Each name stands for a flat space through zero: a line, a plane or more. A row that begins with a name and a colon came from that space; any other row is followed by the name of the space it lies nearest, among the names in its block.
z578-z772: [ 14 -24  18  15  -8  -5 -30  31   1  -7 -10 -25   2   0 -11  -8  -6  13
  17 -13 -10 -21 -13]
z308-z579: [ -2 -11 -23 -12   3  17   6  29 -13   4  -5  21  -8   3  -9  34   3 -11
  -8  24  21  -7 -17]
z308-z579: [-16   5 -20 -24 -44   2  42  12   5  -4  -9   9 -14   7 -32  16  -9  18
 -25 -20  34  38   8]
z916-z98: [-24 -11   8   8  16  18  22  33  -8 -19   7   7  -4   6   3 -19   3 -17
 -27  32   5 -22 -10]
z578-z772: [-42  32  12   3 -31   7   0 -75  34  42  48   4 -21  -7  -8 -18 -27 -10
 -25 -31   2  52   3]
z578-z772: [ -6 -10  -1   4  16  10  -3  14 -25  -5 -15  20   8   1   6   8  10  -6
 -12  31  27 -42 -13]
z402-z775: [-12  20 -19  -1   0  -7 -20 -53  -2  29  25  -2 -16 -13   0  21   1 -19
   4 -24  -9  37  -2]
z578-z772: [-12 -24   4  27 -13  -9 -37  13   1   0  -9 -13  -3 -22  -3   1 -20 -11
  22 -15   8   8  -2]
z402-z775: [ -3 -10   7  22  10   6 -23   7  15  -9  10  -1   9 -14  18 -24  -9  -2
   7  -8  -2  -2 -15]
z578-z772: [  4   2   5  17   7 -21 -10  10 -37 -11 -18 -24  12  -4   9   4  17  -7
  14   6   1 -20  25]
z402-z775: [ -9   5   4   9   0  15 -11  -5  16  16  26   3  -3  -4   8  -3 -12 -12
  -2   4  -4  11  -8]
z308-z579: [ -3  -4 -19  -7  30  23  -3  11  -4   7  20  19 -10   1   6  19   7 -25
  -8  28  -9  -7 -28]
z578-z772: [ 2 -7 -2  1 -7 19  4 46  2  5 10 -2 -3  8 -6 16 -7 -9 -1 24  2 -3 -4]
z402-z775: [  3 -39  -6  11  28 -13  -5  16   5 -46 -40  18  14 -23  19 -27  -4   1
  20   1   3 -13 -10]
z308-z579: [ 12  -4   8 -23  22 -13  20 -42  15   4 -20  20  -4   5   6  -3  -4 -10
  17  25 -34   0  18]
z578-z772: [ -1 -15  11  13  -6 -18   1  20  -9 -15 -26 -14   5  -6   1  -5  -7  -6
  20  10  -2  -4  27]
z402-z775: [ -6   3  12  10 -32  39  -2  62  38  21  57 -26 -14  14 -16  -1 -27  -5
 -11   2 -16  28 -14]
z308-z579: [  1 -28   5  13   0  -7 -29  17   0   7 -15  -7  -8 -11  -5  17 -18 -21
  32  14 -12  -1   3]
z308-z579: [-24  14  22 -13 -17  13  54   4   8  -5  11   2  -8  23 -15 -27  -3   7
 -43  16   5  -2  13]
z402-z775: [-24  34   2  -3  23   7  39 -19 -54  -3  -1  20  12  15  16   0  37 -13
 -47  46  37 -47  18]
z308-z579: [ 17   0  -9 -24  17   1  24  -5  -9  -8 -25  28   8  10   5  11  14   9
  -4  26   8 -23   2]
z308-z579: [ -7   5   3  30  -9   8 -45  12 -14  19  23 -18   5 -11   6  11  -2  -9
   5  -9  17  -8 -10]
z916-z98: [  1  11  -7 -10 -16 -32  20 -17 -13   3 -18 -21 -11   0 -11  20   1 -12
  21  -6 -18  36  50]
z916-z98: [ 12   8   6  -7 -20  18  14  43  -1  11  11 -11   1  22 -13  16   0   9
  -9  18   5  -9   5]
z402-z775: [  8   2 -15  30  15   0 -48  -1  11  -1  24 -12  12 -28  30  -5  -2  -9
  27 -29  -8  22 -15]
z308-z579: [ 11 -10   9 -24  37 -12  35 -31  27 -20 -12  13  -8   7   7 -31   0  -7
   9  16 -58   7   9]
z578-z772: [-11  23   0  -7 -14  10  24  -4  10  17  26  -4  -8   9  -2   5  -6 -11
 -12  10  -6  27  19]
z916-z98: [ 22  11   3 -18  16  17  -9 -11  12  22  29  -1  -8  19  -6   8  10   7
  -7   2 -32 -13 -29]
z308-z579: [ 32  -5 -11  14  39 -14 -62 -34  -6  14  -5   2  14 -23  32  20   9 -15
  50  -3 -24 -12 -10]
z402-z775: [-11  13 -13 -16   0   7  21 -11  -7  16   9  13 -13   7  -6  24   2 -19
 -11  21   2  14   9]
z916-z98: [ -4 -10 -11   5   1   6 -29 -12  -3   2  -5  19   4 -13   0   4   0  12
  -6 -20  31 -15 -36]
z916-z98: [ -6  -5  -4   3   6 -14  -9 -24 -18 -12 -21   9   5  -9   1  -8  11  11
  -6 -18  21 -16  -9]
z578-z772: [-22   2  -1 -18  12  12  25 -47  11   2  -8  52  -2  -1   5 -14  -4   1
 -30  16  27 -11 -15]
z916-z98: [ 27   9  13  -7 -24 -20  17  11  19 -11  -6 -36   6  11  -8 -16  -3  27
  19 -29 -29  26  32]
z916-z98: [-18  -8  -4   3  -6  -5  24  23  12  -9   7 -16 -18  -4  -6  -2 -17 -30
   9  10 -27  44  27]
z916-z98: [ -8   2   3  -1  -4 -15  20   2 -19 -14 -18  -8   1   3  -4  -4   8   0
  -5   4   6  -4  22]
z578-z772: [  1  -3  15   4 -13  -6   0   7   9   1   0 -16  -2   3  -7  -9 -10   3
   7  -6 -12   7  11]
z402-z775: [ -1  17  25 -13 -29 -21   4 -39 -20  14  -8 -26 -10  21 -35  -6  13  32
 -21 -35   2 -18   6]
z916-z98: [ 20   1   7   5   5  10 -29 -13  23   7   9   9  16  -5  15 -14  -4  23
   8 -18   3 -12 -25]
z402-z775: [  3   1   8   3  -2 -14 -19 -34   1   6  -6  -5   1  -6  -1  -8   0  11
   8 -24  -3  -3  -3]
[  0 -42 -29   8  14   5 -23  55   6 -22   1  -9 -19 -18 -10  15  -9 -22
  21 -11 -21  24 -33]
z308-z579
[ 11   4 -48  -8  35  -6  -7 -23  -7   5 -10  34   5 -25  33  44   7 -36
  34  24  -1  30  13]
z402-z775
[ -2  15  15  10 -20  -3 -31 -34 -15  49  -4   6   6  -3   3  35 -11 -12
  16  23  27 -17  23]
z308-z579
[ 37 -14  16 -15   9   4  -9  15  11 -12  -8  -8   5  21 -13 -17  12  41
  -1 -16 -23 -39 -35]
z578-z772
[ 38 -25   0  23 -11   6 -33  83  28 -25   4 -36  18  -8   7 -11 -12  24
  38 -28 -17  10 -13]
z402-z775
[-30  -2  36  13 -34 -14  -2 -30  28  28  13 -25 -24  -4 -19 -16 -41 -23
  12  -5 -29  38  34]
z308-z579
[  4  -7 -11  -5   4  -5   6   8  -3  -9 -11   4  -1  -3  -1   7   2  -3
   7   2  -1   6   3]
z402-z775
[-16 -21 -16   6  -3  -2 -18  -2   7 -10  -3   7 -11 -19  -9  -3 -10  -1
  -1 -30  11  18 -28]
z916-z98
[-26 -17  11  11  16  -6  29  19   1 -41  -5  -8  -5  -4   4 -45  -1 -12
 -15   4 -15   2   5]
z916-z98
[ -6   7 -34  -7  15  -2  15 -10  -8  -7  -7  24   2 -14  17  19   7 -19
   3  10  14  24  10]
z578-z772
[ 23 -26 -16  -8  -1 -22  -6  15  -1 -22 -43   2   5 -10  -5  13  -1  13
  31 -13   0   6   5]
z308-z579
[ -6  12  -1 -11  15  -1  16 -13 -26  11   0   4  -9  12  -3  18  16 -19
 -11  30  -8 -15  11]
z916-z98
[-18  -5  14  24   2 -31 -22 -36 -23  -8 -26  -8   7 -21   9 -17   1  -6
  12 -14  13 -12  19]
z578-z772
[-17  11   2  12  15 -14 -10 -40 -34  -1 -12   8   9 -10  14  -5  17  -7
 -10   2  23 -26   6]
z578-z772
[-15 -18   2  25  18   1 -13  14   3 -30   1  -1   7 -19  16 -35  -2  -4
  -4 -12   4  -6 -18]
z402-z775
[  9 -13  10 -20  18   3  16  -7 -10  15 -33  34   0  13   1  26  -3 -18
  11  68  -1 -39  15]
z308-z579
[ 43  22   5 -20   8   3 -27 -40   3  28  10   2  11  18  -1  12  20  37
   3 -21 -11 -30 -27]
z916-z98
[-17 -25  -4  -2  12   5   2  13  -2 -32   1   0 -16   0 -20 -30   8  14
 -32 -31  -2 -12 -51]
z916-z98
[ -6   4 -23  15  -6   3 -36  -1   4  11  29 -14  -8 -19   1  14  -3  -9
   8 -37   0  35 -21]
z308-z579
[  3 -32  12  -3  15  -8   5  -8  16 -21 -40  29   8  -8   8 -22 -14   5
  13  18   2 -22  -2]
z402-z775

Each name stands for a flat space through zero: a line, a plane or more. A row that begins with a name and a colon came from that space; any other row is followed by the name of the space it lies nearest, among the names in its block.
z547z266: [-19  47  -8  28   4 -33  -4  18  43  20 -34   6  24 -18 -36 -34 -32 -17
  -1   4  35  18 -13]
z36z866: [ -7  10  10  -1  -9 -14  33   8  36 -10 -14  -2  13   0 -15 -39  -8   8
  30 -15 -18  19 -11]
z14z544: [  4   4  12   8   4 -18 -21  19  -5   3  15 -10  10 -12   0  33 -48 -37
 -37   3  11   4 -11]
z790z239: [ -4 -13  14  18  -5  12 -16 -14 -17  15  26  10 -10  38   0  15  17   2
   4  -6  21   4  20]
z14z544: [ 10  -7  -5 -13  12  12  18   0   8  -9 -12  12 -16  30   4 -28  32  26
  24 -20   4   7  20]
z547z266: [  5  14   3   0 -10  -7   8  10  19   8  -6  -4   8  -6  -8 -19 -20  -2
   1 -11  -6  13  -7]
z547z266: [ -7  16   8  13  30 -10 -18   1  17 -14 -21   5   0  29 -19 -18  11  -3
   4 -15  56   2  22]
z14z544: [-28   4   5  40 -10 -10 -23 -20  13  23   6  36  19   3 -13  -1  17   2
  35   6  14  28  -2]
z14z544: [ -1 -29  15  10  26 -14   0  15  -3 -14  23  33  -5  39  10  28   6 -14
  12 -10  10  28  12]
z547z266: [-39  37   8  40 -41  -5   3 -11  20  43  -3 -18  25 -31 -36 -13 -22  -6
   7  12  17  -4 -18]
z36z866: [ 22 -24 -12 -13  19  17 -54 -22 -30 -11   6  26  -8  -5  34  31  30   6
  -7   2  -2   0  13]
z790z239: [ -2 -17  30   5 -28  -2 -24 -31   1 -14  26  -2  25 -10   9   6  -6   0
  22  -6 -41  17 -16]
z547z266: [ -8  -4 -10  14 -12   7 -24 -25 -21  18  12   8   0   1   2  11  18   4
  -2  24  -2  -9   0]
z36z866: [ -2  -3   9  -4  10  -5  -4  -6  11 -25 -10   2   8  -1   1  -8   9   4
  17 -10  -1   4   0]
z14z544: [ 10  18  11   0 -27  20 -10 -20  15  17  -7 -14   2   8  -9 -41   6  24
  12 -28   6   5  11]
z14z544: [  3   4   0  13   3   6  -4  -2  16  19  -4  29  -5  28  -4 -22  21  16
  25 -22  21  28  19]
z790z239: [ 15  18 -28 -14  25 -42  19  32  38 -14 -36  23  11  -8  -6 -41 -25 -10
   2  10 -23  30 -20]
z14z544: [-26  27  13  34 -47   0 -37 -39  11  31   3 -12  34 -36 -22 -12 -12   0
  11  12  -1   1 -20]
z14z544: [ 19 -17  21  -7 -28  24   0  -7 -17  14  34 -16 -11  19  13  10  -8   7
  -8 -23 -17   3   9]
z36z866: [ 24 -18  12  -2   1 -10 -21  13 -17   3  34   5  -2  17  16  31 -34 -27
 -30  -4 -13  18  -2]
z790z239: [  1  14 -19 -10  13   1   6   7   1  -3 -24  -8  -6 -14  -4  -9   4   3
 -12   9  13 -19   1]
z36z866: [  6  -7  13   6  10 -18 -24   4 -15 -11  20 -10   3  17  -1  24 -29 -30
 -31  10   8  -3  -2]
z547z266: [  3  12  -7   2  -9   8  20  19  19  29  -8  14  -2 -10  -1 -13  -4  10
  11 -20   3  21   2]
z36z866: [-12   1 -10   3  24  -9 -10  -4 -13 -17  -9  -3  -4   5  -6  11  12  -9
 -12  25  21 -24   3]
z36z866: [ -5 -15  28  -2  29 -15  -8   8  -2 -45   7 -11   4  15   1  27 -10 -23
  -7 -11  20  -7   5]
z14z544: [  0 -25  -3 -12  -1  12  21  -4 -18  -9  14   3 -13  11  14  13  21  11
  10   6 -23  -8   3]
z547z266: [  7  11  10  -3 -20  -6   9   5  17   6   1 -14  10  -7  -7 -21 -27  -2
  -1 -11 -18  12 -12]
z790z239: [ 50   7  12 -33  14  -3 -42  -2  20 -34 -18  -6   9   0  16 -31 -21   1
 -12 -42  -9  22   6]
z790z239: [-15  25 -48   1  16 -10  16  10  -9  15 -33  -4 -11 -18 -16 -10   9  -2
 -23  51  15 -35  -8]
z790z239: [ -3 -17  29   3 -19  23   9   0 -11   8  30 -12  -5   2   9  30  -3   2
   3 -26   2  -1   8]
z790z239: [-13   1   8  -7  12   8  24   7  18 -21 -20  -1   1 -15  -1  -5  18  14
  27 -22  13  -4   5]
z790z239: [ 12  -1   9  -7  -4  17 -18  -8 -12   0   6 -15  -6   1   7   8   1   3
 -14 -13  11 -12  11]
z36z866: [ -3  -4  39  -2 -11   3  31  18  25 -12   9 -16   8   1  -4  -2 -21  -1
  19 -45  -2  17   0]
z547z266: [-25  -6  -9  -6  34  -9  39  34   0 -25 -16  -1  -3 -33   2  38   2 -14
  -1  12  15 -21  -8]
z36z866: [ 15 -31  27 -12  18  32 -57 -21 -30 -30  19   2  -5  -9  35  57  23   1
  -7 -32  23 -10  24]
z547z266: [-17   8 -16  12 -33   4  19   4  -2  40   7   3   9 -46  -1  14 -12   0
   2  22 -26   1 -24]
[ -3   3   9 -10   8  -7   2  -8   8 -33 -14 -19   7  -3  -6 -15   2   2
   5  -1  -4 -14  -4]
z14z544
[  7 -24 -17  -8   1  17  -6 -10 -29   8  15  18 -15   0  23  25  27  10
   0  15 -18  -5   5]
z547z266
[  5  16   6   1   8 -11 -13   8  13  -6 -12  -9   8  -3  -9  -9 -21 -12
 -13  -9  17   3   0]
z14z544
[-16  14  -9  10   3  -5  -2  -7  -5   2 -11 -12   0  -1 -16  -6   4  -3
  -9  23  18 -23  -1]
z36z866
[  0   8 -34   5   5 -22  13  12  -6  19  -5  12  -7  12  -8 -12  -8 -10
 -17  41 -12   0 -11]
z36z866
[ 14   5  -1 -15  13  13  30  38   4   7  -8 -11 -20   0   4   8 -13  -1
 -19 -27  25  -5  14]
z790z239
[ -3 -13 -12 -10   1   5  18   1 -16  -6   4  -1  -8  -8   9  14  11   4
  -1  18 -20 -15  -6]
z14z544
[  4  -7  17  -7  -5  10   6   4   5  -7   6  -8   2  -7   7   8  -5   3
   6 -24  -3   4   2]
z790z239
[ -1  14 -16  -7  31 -27   3   3  37 -32 -44  24  14  -3  -8 -44  14   8
  29   1  -2  19  -6]
z790z239
[-15  12 -38   3  15 -20  33  12   5   7 -24  12  -8   7 -16 -24  12   2
   2  40  -3 -10  -8]
z36z866
[ -2   0  17  -5 -20  39  -2 -17   6   6  -4  -6   1 -25   9   0  25  30
  27 -39   8  -2  13]
z36z866
[ 22  -7   6 -21 -27   3  20   8   4   2  13 -14   4 -14  12  -8 -28   2
  -4 -11 -53  12 -18]
z547z266
[-31 -14 -56  14  40 -27  23  31 -19  11  -9  55  -6 -31  11  54  18 -21
  -3  66  -2  -2 -19]
z14z544
[  3  -3 -21 -10  27  -9  15  22  -2  -9 -13  12 -10  -2   5   9   3  -6
  -9  12   5  -4   1]
z14z544
[-31 -17  12  21 -30   4  43  11 -12  27  37  -2   1 -10  -3  39 -10  -8
  10  12 -19   0 -15]
z790z239
[-14 -11  13   3  19 -19  -1  -5   5 -38  -2   3  11   8  -4   5   6  -9
  15   6  -1   0  -5]
z14z544
[  8  -8  11   1 -24   0 -17 -12 -12   7  25 -10   9  -7   7  13 -21  -9
 -12   6 -28   4 -13]
z790z239
[  4 -12  -8 -18  -7   0  12  13 -33  -6  18 -31  -5 -35  15  46 -31 -23
 -44  30 -32 -33 -22]
z14z544
[ 43 -32  19 -22 -14  19 -17   5   2   4  30  30   0  -2  43  18  -8   9
  14 -51 -42  52   5]
z36z866
[  9 -13  27   2   9   0 -52 -14 -21 -22  22 -14   6   6  10  37 -15 -22
 -26  -8  18  -9   7]
z36z866

Rows lie near named flat spaces through zero. A row that begins with a name and a colon came from that space; any other row is followed by the name of its block's space that it lies nearest.
z728-z903: [-14  -6 -32   8  -3  -8  21  34  -7 -11   0   2   9 -12  -7   2   9   7
  22   2 -17  -3  -4]
z326-z398: [ -8   4 -13   4   1  -4  14  16  -4 -15 -10   0  10  -2 -11   1  12   6
  11   4  -8  -5  -2]
z633-z652: [-14  30 -25 -15   4  12 -10  19 -25 -13  13 -15   9   2 -38 -21  13  20
   8   9  11  -3  14]
z486-z71: [-18 -18 -10  13  -9 -16   6 -17  18 -11 -10 -13 -14  -6 -25 -14  24 -14
  -6   9  -9  -5 -26]
z728-z903: [-13  13  -1 -12  -7  11   3  -4   2  16 -17  -3   0   7  -6  14   4  12
   0   0  10   8 -10]
z58-z137: [23  0  0 12 19 -7 -9  2 -4 16  9  4  6 18  7 -1 -9 -1 10 -4 -2 16 39]
z728-z903: [ -6  -8  -5  -6  13  18  17  36 -20  14   5  10  25   5  -4  16  -5  11
  18  -9  -7  -9  16]
z633-z652: [  1 -14  17 -12 -25  25   8 -36  36  21 -29  -5 -33   2  25 -12  15 -42
 -23  -4   9  -6 -45]
z58-z137: [-32   2   9 -15   0  42  -7 -14 -21   3   8   4 -26 -27  -4 -35   7 -44
 -32  13  16  -9 -31]
z58-z137: [ 31  18   7 -10 -24   3 -15 -39  19 -16  -5 -21   0  22  -3 -14  10  -5
 -16  -6  12 -13  -4]
z326-z398: [-25  34 -68  16 -28   3   9 -14  -5  19 -19  -8 -22  -5  -1 -27  17 -35
   7  15  -3  45 -13]
z326-z398: [  1  30  22  -5  12 -10 -13 -10 -12 -23  -5   4  12   4  -7   9 -10  22
  -6   6   9   2  13]
z728-z903: [  4 -19   4  -1 -19 -14 -13 -19  30  15   1 -19 -15   0 -11  15  11  23
  -9  -2  12  -1 -22]
z486-z71: [-13  19  18  10  13  -7 -23 -12 -35 -24  17   7  17 -23 -21  17  -8  23
 -22  15  18   0   5]
z486-z71: [ 13  -8 -48  12 -25   5   4   3   3 -12  15 -22   0  -3 -20 -31  31 -18
   4   1  -6 -15  -6]
z58-z137: [ 10   0 -16   5 -14 -25  11  17  17 -12  -9  -4   7  -1   6  21   4  29
  19  -4  -9   0  -5]
z58-z137: [-14  -4  -1   9 -19   5  23 -13  13   5 -37   4   3  -7   5  27  19  -5
  -5   2   1   0 -36]
z633-z652: [ 29  -8  12  25  12 -16   1  -2  13   3 -10  14   0   3  30  15  -1  -4
   5  -1  -3  13  18]
z58-z137: [  2   9 -12   7  -5   5   0 -12  -6   1  -1  -2   0   3  -1 -13   3 -19
  -3   2  -1   6   3]
z58-z137: [ 47  21 -26  35 -11  11  -6 -23  -5 -14  -6  -3   8   2  15 -20  32 -34
  -9   8  12   6  19]
z728-z903: [  6  10 -12 -11 -22  -2   5  16  16  14 -15  -5   4  -2  13  38   5  44
  13  -6  13   6 -15]
z486-z71: [-23 -17  18 -37  10  -4 -10  20  -4  26  34   5 -12   2   9   1 -55  16
   8 -17 -12   2   5]
z486-z71: [  9 -14  27  -5  -1  11  15  -1   8   5 -15  13  10   4  24  23  -8  -6
  -4 -12  -3 -14 -10]
z633-z652: [ 10 -62  10   4  13 -59  14  32  62   3   3   0 -38   6  26  -7 -14   7
  34 -12 -42   1  -1]
z326-z398: [  9   0 -28  15   0 -20  20   8  30   3 -32  -9 -10  23  -1 -13  26  -9
  28   2 -18  17   9]
z633-z652: [-23 -14   6   5  11 -25   3  16 -28 -10  29  13  31 -11 -15  30 -40  26
   8  -6 -22  -4  10]
z633-z652: [ -2  21  10  -3  29  -4 -19  32 -22   9  16  23 -11 -22  30  12 -27  27
   6   9  15  29  25]
z326-z398: [  5  29  10 -32 -14  71  20  25 -24 -10 -21  13  20 -15  25  11  19  -3
 -11  -4  28 -35 -26]
z728-z903: [ -3   7 -12 -35 -37 -10  41  28  30 -16 -28  -1  10  15  28  20 -21  20
  32 -26 -32 -18 -30]
z486-z71: [-12  17   1 -28 -11  -7   9   6  28  23 -30  -3 -18  19  17  13 -12  21
  18  -8  -2  20 -12]
z633-z652: [ -6  34   4 -18  15   5 -15   5  -7 -15  -3  -6 -13   5 -11 -26   6   9
   1  12  14   6  13]
z326-z398: [  0  -8   8 -11 -10  16  -4 -17  -4  13  10  -6   8   9  -8   3  -8  -7
 -12 -10   3 -11  -5]
z58-z137: [  8  -3  -8  31 -17   7   3 -36 -15   6   3  13  10 -13  20   8  -9 -43
 -22   0  -4   9  -8]
z633-z652: [  4  26   3  -8   3  -1 -11   0 -11 -14   4  -2   7   2  -5  -2  -5  16
  -1   3   9   2  11]
z633-z652: [ 12   0 -29 -13  -9 -13  -8  41  -6  -7  36 -10   9  -5  -1   1 -15  40
  23 -10  -6  -7  16]
z633-z652: [ 24 -25  17  25  15  -9   4   7  13  21  -3  26 -12 -11  54  19 -14 -16
   2  -3  -5  18  10]
z326-z398: [-19 -25 -31  -3 -18  -1  19  26 -10  13  24   5   6 -16   8   6 -24  -7
  14 -13 -26  -4 -14]
z486-z71: [ -1 -29  14   9  15 -10 -26 -17  -8   5  41  -5  -7  -5 -19 -17 -14 -10
 -17   1  -1  -4  13]
z728-z903: [-24 -23 -11   2 -16  10   4  -8  -4 -11  11 -14  -2 -20 -35 -12  23 -11
 -16   6   0 -25 -34]
z326-z398: [  9 -13   7  -1  -1  13  -2 -15   7  13   0  -7   1  13  -8  -6   9 -13
  -8  -5   4  -9   1]
z326-z398: [ -4  25   1   5  14  -3  10  17 -10 -35 -23   4  14  -4 -13   3  23  17
   8  13   4  -6   5]
z486-z71: [-29 -14  12  -3   5 -26   2   8  -3 -14  10   6  -1 -18 -10  14 -22  19
   1   2 -15  -3 -15]
z58-z137: [  5 -12 -20  20  -8 -12  13  28   4   1  -1  14  -3 -29  31  24   2   9
  12   2  -6  10 -12]
z728-z903: [ -2 -19 -16  -9 -17 -14  27  20  26 -21  -6  -5  -9   0  10 -17   0 -12
  19 -10 -32 -19 -21]
z728-z903: [-35  25   5  -7   9  17  -1 -29 -14  11 -22  -1  -9  12 -24 -18   6 -26
 -13  12   7  17  -5]
z58-z137: [ -3  -1  19 -25  -7  -3   5   4  34   7 -28 -11 -11  15  -3  17  12  32
   7  -6   9  -7 -19]
z326-z398: [ -5  45 -18   7  -2   8   1 -19 -12 -11 -27  -5   6  12 -15 -14  21 -11
  -2  14  10  17   8]
z728-z903: [-42  44 -10  -3  25  10  15  -5 -27  10 -34  13   1  20 -14 -18  -6 -26
  12  13  -9  36  19]
z633-z652: [-53  11  -1 -34 -20  10  -4  -5 -20   1  12 -10   5 -13 -36  11 -19  24
 -12   0   5 -10 -35]
z486-z71: [ -1  29  -1 -14 -29   4   4 -12  10  -6 -27  -8   8   1   2  28   9  28
  -5  -1  16  -1 -26]
z58-z137: [ 24   9 -10 -25 -14  -6 -15  27  28 -12  11 -15 -29  -7  20 -18   7  31
  11  -2  14  -6  -6]
z486-z71: [ 12  19 -18   1 -11   8  12   8   4  -3 -20  -2   5   6  10   2  16   1
  11   0   3   3   0]
z728-z903: [-13   9  -3 -15 -29  15   7 -12   1 -17  -9  -8   0 -12  -5  -1   9  -4
 -14   0   5 -20 -38]
z486-z71: [ -5  27   2  -6   8 -20 -25 -11   3  12   0  -6 -14  10  -6   2 -13  28
   2   7  14  32  17]
z326-z398: [ 31  13  36  -8  15  14 -13 -19  -1   2  -3   6   8  23  16  -1 -10  -6
 -11  -7  13  -4  25]
[-18 -20 -34 -13 -10  46   0  -2 -15  12  29 -23 -17  -2 -37 -67  28 -56
 -12   2   0 -24 -12]
z486-z71
[ 21   0  -6   5  -2   2   3 -19  21  21 -16  -8  -8  31   7 -15   8 -24
   6  -7  -4  12  15]
z326-z398
[  5  -8   6  35   1  14  -1 -32 -34  -8  14  18  22 -18   5   4  -6 -45
 -29   5  -1  -5   2]
z58-z137
[  3   0  -9   7  -8  11   5 -10  12  37 -17   7 -19   1  30   4   1 -23
  -1  -1   5  26  -7]
z58-z137
[-17  13   5 -12  13   3  19   5 -11   0 -13  10  12  22   0  -8 -22 -17
  14  -7 -23   5  14]
z728-z903
[ 12 -17 -10   9 -13  17   9  -4   6  17  -1   1  -1  -3  15   1  10 -22
  -4  -6   1  -4 -10]
z633-z652
[-29 -10  22  -9   6  23   1 -10 -12  10  -2   8  -9 -14  -5  -2  -2 -19
 -20   5   7  -7 -22]
z58-z137
[ -3  -5  24  26  18   8  11 -19  -5 -14 -28  13   6  -7  -4   4  27 -27
 -18  14   5  -6  -8]
z486-z71
[  5 -24  18  -9  -3   2 -13   2  10  16  20   3 -18 -16  21   7 -15   5
 -11  -6   8  -4 -13]
z326-z398
[ 10  37 -29 -25  -1  25 -20  35 -18   1  22 -10 -11  -8   3 -26   8  22
   9   6  26   6  18]
z633-z652
[-25 -26  15 -16 -11  23  -6  12 -11  -4  22  -3  -2 -41 -16  17   9  20
 -24   4  20 -34 -44]
z326-z398
[-16  -9   7  -9 -18  11   6  -3   8   1  -7   4 -16 -26  16   9   2  -5
 -15   2   7  -8 -42]
z58-z137
[-13  11  15 -27 -21  11 -13 -17  -3   6   8  -5   0  -7  -1  17 -20  19
 -18  -6  16  -7 -25]
z326-z398
[-25   0 -16  12  19 -29 -11   0   4   0   4  -8 -27  -1 -26 -30   6  -4
   9  18  -9  27  11]
z486-z71
[ 52   1   5   9 -24 -45  -1 -19  29 -41   0 -16  33  30   1  20 -10  30
  11 -19 -19 -21  15]
z633-z652
[-14  -9  11 -21  -8  -9  16  -1   7   8  -4  -2  20  25 -10  22 -29  15
  13 -21 -23 -10  -3]
z728-z903
[ 11  24 -15  -3 -19   6   6  12   6 -19 -15   2  -8 -18  27  -1  13   4
   1   5   9   0 -18]
z728-z903
[ 22 -30   7 -14   0  24   9  30  13  17   7   0   0   2  17   5   9   4
   8 -14   4 -25  -2]
z728-z903
[-42  34 -27 -13  -6  16  34  36 -17 -24 -35   8   5 -17  -7  -1  19   5
  17  13  -6  -1 -27]
z486-z71
[ -4   8  36  -1  36  -3 -16  -9  -6  20  -5  16 -11  11  10   4 -20   0
  -5   5   9  25  27]
z486-z71
[ 23 -16   7  -5   3  -5  -1  24   7  24  10   3  18  11  13  40 -14  41
  17 -17   3  -1  19]
z728-z903
[ -3 -19  17 -20  -9 -19 -12  -5  16  15  21  -5  -7   4   6  16 -36  24
   0 -16  -7  -1  -7]
z486-z71
[-22 -37 -14   4 -13  12   2   9   2  12  16  -9 -16 -32 -17  -3  22  -5
 -12   6   6 -15 -37]
z326-z398
[-19   5  11  24  33  -2   4  -4 -14 -13 -19  14  -5  -9 -13 -12  20 -22
  -6  22   1  11   7]
z486-z71
[-47 -45   3   3  12 -30  14  21  14  21   2   6 -17 -16 -12  19 -15  15
  14   1 -24  10 -21]
z633-z652
